Here is a tiny trained network, its code and every weight. The questions are about switching its units off for an input and a target symbol, where a switched-off unit gives its printed mean instead of its output.

import numpy as np


def w(rows, s, z=0):
    codes = np.array(rows[::2]) - 128.0
    scale = np.full(codes.shape[1], s)
    scale[-1] = z or s
    return codes * scale


def f(y):
    return np.maximum(y, 0)


def softmax(a):
    e = np.exp(a - a.max(-1, keepdims=True))
    return e / e.sum(-1, keepdims=True)


def log_softmax(a):
    a = a - a.max(-1, keepdims=True)
    return a - np.log(np.exp(a).sum(-1, keepdims=True))


def net(x, mask):
    ids = ['αβγεζηθπστφ'.index(c) for c in x.split()]
    T = len(ids)
    res = E[ids] + P[:T]
    u = 0
    for l in range(2):
        q, k, v = (res @ M[l].T for M in (Q, K, V))
        z = softmax(np.where(np.tri(T) > 0, q @ k.T / 2**0.5, -1e9)) @ v
        res = res + np.where(mask[u], z, O[l][:, -1]) @ O[l][:, :-1]
        u += 1
        y = f(res @ A[l][:, :-1].T + A[l][:, -1])
        res = res + np.where(mask[u : u + 4], y, B[l][:, -1]) @ B[l][:, :-1]
        u += 4
    return log_softmax(res[-1] @ U[:, :-1].T + U[:, -1])


Q, K, V, O, A, B = {}, {}, {}, {}, {}, {}
E = w([
[226,218,59,88,149,169,213,160,110,136,173,152],'α',
[156,147,146,120,105,149,64,88,127,173,115,93],'β',
[67,152,159,204,163,114,104,113,100,252,163,148],'γ',
[192,77,183,119,106,104,157,100,115,103,128,50],'ε',
[152,184,82,26,111,101,211,149,188,121,175,93],'ζ',
[68,150,23,63,142,106,163,101,155,132,97,179],'η',
[117,124,143,201,78,121,153,154,99,149,132,192],'θ',
[145,104,176,147,77,138,72,119,95,98,73,125],'π',
[85,147,172,137,83,128,207,173,103,88,114,137],'σ',
[61,105,90,169,77,96,180,174,142,158,141,156],'τ',
[74,92,140,159,106,53,112,144,166,84,119,83],'φ',
],0.011)
P = w([
[131,208,127,153,136,93,148,39,19,166,237,19],'0',
[207,214,162,130,160,70,186,74,98,198,96,90],'1',
[186,185,154,135,149,59,181,93,116,199,72,103],'2',
[139,168,135,143,126,79,162,105,122,167,93,113],'3',
[74,174,77,126,91,135,117,134,81,96,145,118],'4',
[86,157,77,126,76,151,134,168,95,96,125,126],'5',
[103,146,96,128,79,146,165,181,137,113,68,153],'6',
[130,133,105,136,71,145,177,202,181,111,20,177],'7',
[108,127,104,132,76,157,175,219,174,87,34,183],'8',
[84,114,95,146,78,170,161,254,157,53,33,196],'9',
],0.007)
Q[0] = w([
[170,224,37,101,79,145,249,201,138,124,121,177],'0.h1',
[153,124,173,158,162,78,142,101,170,183,57,142],'0.h1',
],0.012)
K[0] = w([
[82,110,111,146,77,158,105,220,179,22,73,231],'0.h1',
[32,132,98,129,101,153,84,86,4,105,255,80],'0.h1',
],0.0068)
V[0] = w([
[51,152,40,150,145,112,68,105,145,254,100,213],'0.h1',
[32,63,178,195,47,4,104,103,88,51,33,125],'0.h1',
],0.0059)
O[0] = w([
[89,109,191,61,254,93,112,239,103,186,109,145,20],'0.h1',
[73,81,82,128,158,47,151,50,70,141,48,117,7],'0.h1',
],0.0072,0.0012)
A[0] = w([
[129,161,157,223,104,117,172,100,47,183,132,94,253],'0.n1',
[125,116,203,55,84,93,58,169,169,87,122,56,215],'0.n2',
[95,181,3,16,195,60,201,76,110,124,103,132,131],'0.n3',
[188,163,65,140,73,185,154,97,206,38,190,116,89],'0.n4',
],0.0064,0.0046)
B[0] = w([
[93,153,147,173,89,21,78,118,58,134,109,166,254],'0.n1',
[126,179,202,89,124,106,121,164,136,107,75,1,180],'0.n2',
[121,173,28,151,151,86,240,155,116,164,80,56,210],'0.n3',
[179,128,45,159,127,208,164,163,192,139,153,127,221],'0.n4',
],0.0065,0.0075)
Q[1] = w([
[95,147,106,145,123,72,163,168,90,170,47,84],'1.h1',
[169,195,14,43,151,157,254,219,115,103,85,127],'1.h1',
],0.0078)
K[1] = w([
[1,133,167,214,77,142,88,231,131,114,99,201],'1.h1',
[84,13,116,101,83,145,152,184,188,38,50,154],'1.h1',
],0.0039)
V[1] = w([
[105,115,101,187,117,123,187,201,91,186,173,254],'1.h1',
[188,108,207,149,95,184,43,94,41,115,85,219],'1.h1',
],0.006)
O[1] = w([
[42,155,182,162,156,184,246,37,135,100,202,196,232],'1.h1',
[42,64,47,109,103,207,162,199,83,254,194,91,3],'1.h1',
],0.0082,0.0043)
A[1] = w([
[171,133,25,176,47,172,132,68,142,84,90,63,167],'1.n1',
[176,177,125,83,167,222,200,135,231,87,206,224,43],'1.n2',
[171,118,87,57,107,167,91,253,147,194,157,103,254],'1.n3',
[146,118,210,109,162,52,53,78,86,67,68,108,167],'1.n4',
],0.0057,0.0015)
B[1] = w([
[105,87,146,202,132,180,132,99,238,210,96,145,254],'1.n1',
[102,25,127,99,95,113,77,95,51,69,128,57,250],'1.n2',
[173,115,153,26,66,54,70,192,117,133,231,226,169],'1.n3',
[147,69,2,62,247,191,113,137,135,180,230,118,209],'1.n4',
],0.0066,0.0079)
U = w([
[176,204,249,121,71,114,83,154,210,63,64,96,197],'α',
[164,87,140,56,85,67,54,189,99,122,176,173,145],'β',
[66,148,155,65,184,255,217,229,91,148,157,76,196],'γ',
[69,99,121,230,137,213,167,63,245,196,122,199,168],'ε',
[198,240,112,206,179,139,109,203,154,153,39,104,48],'ζ',
[138,129,62,46,192,159,138,222,167,207,172,148,103],'η',
[112,253,206,180,40,14,160,63,46,82,119,152,180],'θ',
[102,29,100,95,52,112,67,105,43,123,79,51,143],'π',
[131,95,110,103,107,140,108,69,135,135,138,151,22],'σ',
[167,176,123,35,206,109,117,122,103,74,137,204,149],'τ',
[114,43,45,149,172,162,77,47,92,108,174,82,4],'φ',
],0.0059,0.0029)

Each question gives the input, a string of symbols that net reads in full, and the target symbol t.
The units are the heads (2 rows each of Q, K, V and O) and the neurons (one row each of A and B). Each row of codes is followed by its name. A weight is (code - 128) times the scale printed after its matrix; where a second scale follows, it is the last column's (O, A, B and U).
mask holds one flag per unit, layer by layer, with each layer's heads first. A switched-off unit (its flag False) gives its mean, the last column of its rows in O or B, instead of its output. The means were averaged over made-up inputs and are rounded, as every weight is.
A unit's drop is (log p(t) with every unit on - log p(t) with that unit switched off) / (log p(t) with every unit on - log p(t) with every unit switched off).
The circuit of an input: a set's keep is (log p(t) with only the set's units on - log p(t) with every unit switched off) / (log p(t) with every unit on - log p(t) with every unit switched off). Starting from all 10 units, units are removed one at a time, each time the one whose removal leaves the highest keep (on an exact tie, the one counted first), for as long as the keep stays at least 0.8.
circuit, biggest first: the units of the circuit, biggest drop first
top k neurons: the k neurons with the biggest drops, biggest first
top k neurons in layer l: the k neurons of layer l with the biggest drops, biggest first
input ε β ε β, target ε: circuit, biggest first => [0.h1 1.n1]
input φ π ζ, target ζ: top 3 neurons => [1.n4 1.n2 0.n3]
input ε π τ, target θ: circuit, biggest first => [1.n1 0.h1 1.h1]
input φ α σ ε, target φ: top 3 neurons => [1.n4 0.n3 0.n4]
input ε ε ε γ α φ, target ε: circuit, biggest first => [0.h1 1.n1 1.n2]
input τ γ α ε α α α, target φ: circuit, biggest first => [1.n2 0.n4 0.h1]
input ε η ε α α η π α, target η: circuit, biggest first => [1.h1 0.n3 1.n3]
input α β ζ α π γ γ γ α, target π: circuit, biggest first => [1.n2 0.h1 0.n4]
input α ε π, target α: circuit, biggest first => [0.h1 0.n2]
input α η ζ, target τ: top 2 neurons in layer 1 => [1.n4 1.n1]
input α γ φ, target α: top neuron in layer 1 => [1.n4]
input γ β π α α γ σ η τ ζ, target θ: top 2 neurons => [0.n3 1.n4]
input φ π τ α θ φ ζ ζ, target ζ: top 2 neurons in layer 1 => [1.n2 1.n4]
input α θ ζ γ α, target α: circuit, biggest first => [0.h1 1.h1 0.n1]
input α τ π π π α ζ, target η: circuit, biggest first => [0.n3 1.h1 1.n3]
input τ ε α ε η α α, target τ: top 3 neurons => [0.n3 0.n1 1.n1]
input θ γ θ α β, target γ: circuit, biggest first => [1.h1 0.h1 0.n2 0.n1]
input φ π ε ε γ φ, target ε: circuit, biggest first => [0.h1 1.n2 1.n1]
input ζ α ε η α, target τ: circuit, biggest first => [0.h1 1.h1 1.n4 0.n3]
input ζ ε α π σ π θ π ε η, target η: top 4 neurons => [0.n3 0.n1 0.n4 1.n2]
input φ η α α σ ζ α, target ε: circuit, biggest first => [0.h1 1.n1 0.n4]
input α φ π γ γ π ζ σ α ζ, target ε: top 3 neurons => [1.n1 0.n3 0.n4]
input ζ α σ θ, target θ: top neuron => [1.n1]
input γ σ α α τ φ α η, target ζ: top 2 neurons in layer 0 => [0.n3 0.n1]
input α θ φ, target α: top 2 neurons in layer 0 => [0.n2 0.n4]
input π ζ β α φ α γ, target θ: top 2 neurons => [1.n1 1.n4]
